Look-ups in named tables: a row name and a column name give one cell, copied from the table.

Table pez
|  | vidaf | tezilo | zisepe | zedu | vis | mun |
|---|---|---|---|---|---|---|
| fol | -11773 | -32735 | 43521 | 13839 | -56455 | 30877 |
| sofuzil | -54234 | -32470 | -29989 | -10478 | -40163 | -19632 |
| vugedev | -4922 | 12722 | -48314 | 13524 | 71132 | -28976 |
| fep | -20997 | 39464 | 2349 | 34313 | 3036 | 25321 |
| zop | -28960 | 36190 | -2223 | 36637 | -267 | 26318 |
| rupagu | 59255 | -38108 | -59807 | -49325 | -15830 | 6269 |
| zabupin | -6948 | 17081 | -54537 | -4688 | 61851 | -25307 |
| gosirol | -12120 | -46613 | -15570 | -40344 | -27249 | -45462 |
| modofig | -10010 | -37665 | 48180 | 32184 | -48892 | 29129 |
| dumol | -9024 | 49055 | -6653 | -811 | 57351 | 25500 |
| zub | -54061 | -78865 | -10503 | -20808 | -3704 | -37031 |
| vobo | -75905 | -34560 | 32633 | 16185 | -2705 | -37879 |
| fubufa | -59385 | -76710 | -5639 | -19156 | -3761 | -38149 |
| badukag | 80892 | 18853 | -37981 | -23774 | -15887 | 20912 |

zisepe of gosirol = -15570
zedu of vugedev = 13524
zisepe of fubufa = -5639
mun of dumol = 25500
zisepe of rupagu = -59807
tezilo of fep = 39464
mun of zabupin = -25307
zisepe of modofig = 48180
mun of rupagu = 6269
zisepe of badukag = -37981
tezilo of gosirol = -46613
vidaf of vobo = -75905
vis of fol = -56455
tezilo of rupagu = -38108
vidaf of zop = -28960
zedu of zabupin = -4688

fusitev =
,sez,nar,luk,sakiko,mumogob,mig
nesoni,74,126,107,51,89,78
rezi,93,144,174,150,189,136
tol,60,187,127,214,58,116
fekerol,97,224,212,113,84,195
zimuv,60,148,85,149,155,56

What is the sez of fekerol in fusitev? 97
What is the mig of zimuv in fusitev? 56
What is the nar of tol in fusitev? 187
What is the mig of tol in fusitev? 116
What is the mumogob of tol in fusitev? 58
What is the sakiko of tol in fusitev? 214
What is the sez of rezi in fusitev? 93
What is the mumogob of zimuv in fusitev? 155
What is the nar of zimuv in fusitev? 148
What is the sez of nesoni in fusitev? 74
What is the luk of tol in fusitev? 127
What is the sakiko of zimuv in fusitev? 149
What is the luk of fekerol in fusitev? 212
What is the sakiko of nesoni in fusitev? 51
What is the mumogob of nesoni in fusitev? 89

nev:
	gef	tapipul	rakobik
ter	37	38	-44
sivebuk	-20	64	25
tuf	46	4	0
vod	1	23	-10
febave	-55	53	38

What is the rakobik of tuf in nev? 0
What is the gef of vod in nev? 1
What is the gef of febave in nev? -55
What is the rakobik of vod in nev? -10
What is the rakobik of febave in nev? 38
What is the tapipul of vod in nev? 23
What is the tapipul of tuf in nev? 4
What is the rakobik of ter in nev? -44
What is the tapipul of ter in nev? 38
What is the gef of ter in nev? 37
What is the tapipul of febave in nev? 53

fuge:
|  | taki | gar | vugiriv | madofib | dadini | fulun | ludo | dedale | kelaso | zimila |
|---|---|---|---|---|---|---|---|---|---|---|
| kogem | 4.919 | 6.325 | 2.537 | 4.423 | 6.365 | 7.264 | 4.452 | 1.889 | 3.745 | 4.286 |
| kazo | 3.427 | 7.815 | 4.521 | 5.398 | 3.237 | 5.528 | 2.648 | 2.473 | 0.759 | 6.832 |
| pabekon | 5.259 | 6.295 | 6.061 | 4.625 | 3.631 | 5.408 | 4.074 | 7.110 | 4.650 | 6.674 |
| rif | 2.947 | 4.701 | 2.583 | 8.031 | 6.341 | 4.065 | 6.446 | 5.422 | 4.348 | 6.422 |
| bev | 4.170 | 2.077 | 5.058 | 5.844 | 2.858 | 2.156 | 4.493 | 4.584 | 3.141 | 4.627 |
| leg | 6.211 | 3.667 | 4.595 | 3.976 | 2.549 | 6.365 | 2.914 | 4.705 | 3.638 | 4.565 |
| parigum | 2.578 | 5.506 | 5.630 | 5.096 | 5.378 | 3.402 | 5.957 | 5.314 | 7.113 | 5.468 |

leg, taki -> 6.211
pabekon, gar -> 6.295
kogem, zimila -> 4.286
kazo, taki -> 3.427
pabekon, fulun -> 5.408
rif, gar -> 4.701
pabekon, vugiriv -> 6.061
leg, ludo -> 2.914
bev, ludo -> 4.493
pabekon, taki -> 5.259
kogem, ludo -> 4.452
rif, zimila -> 6.422
kazo, madofib -> 5.398
leg, kelaso -> 3.638
bev, dedale -> 4.584
parigum, zimila -> 5.468

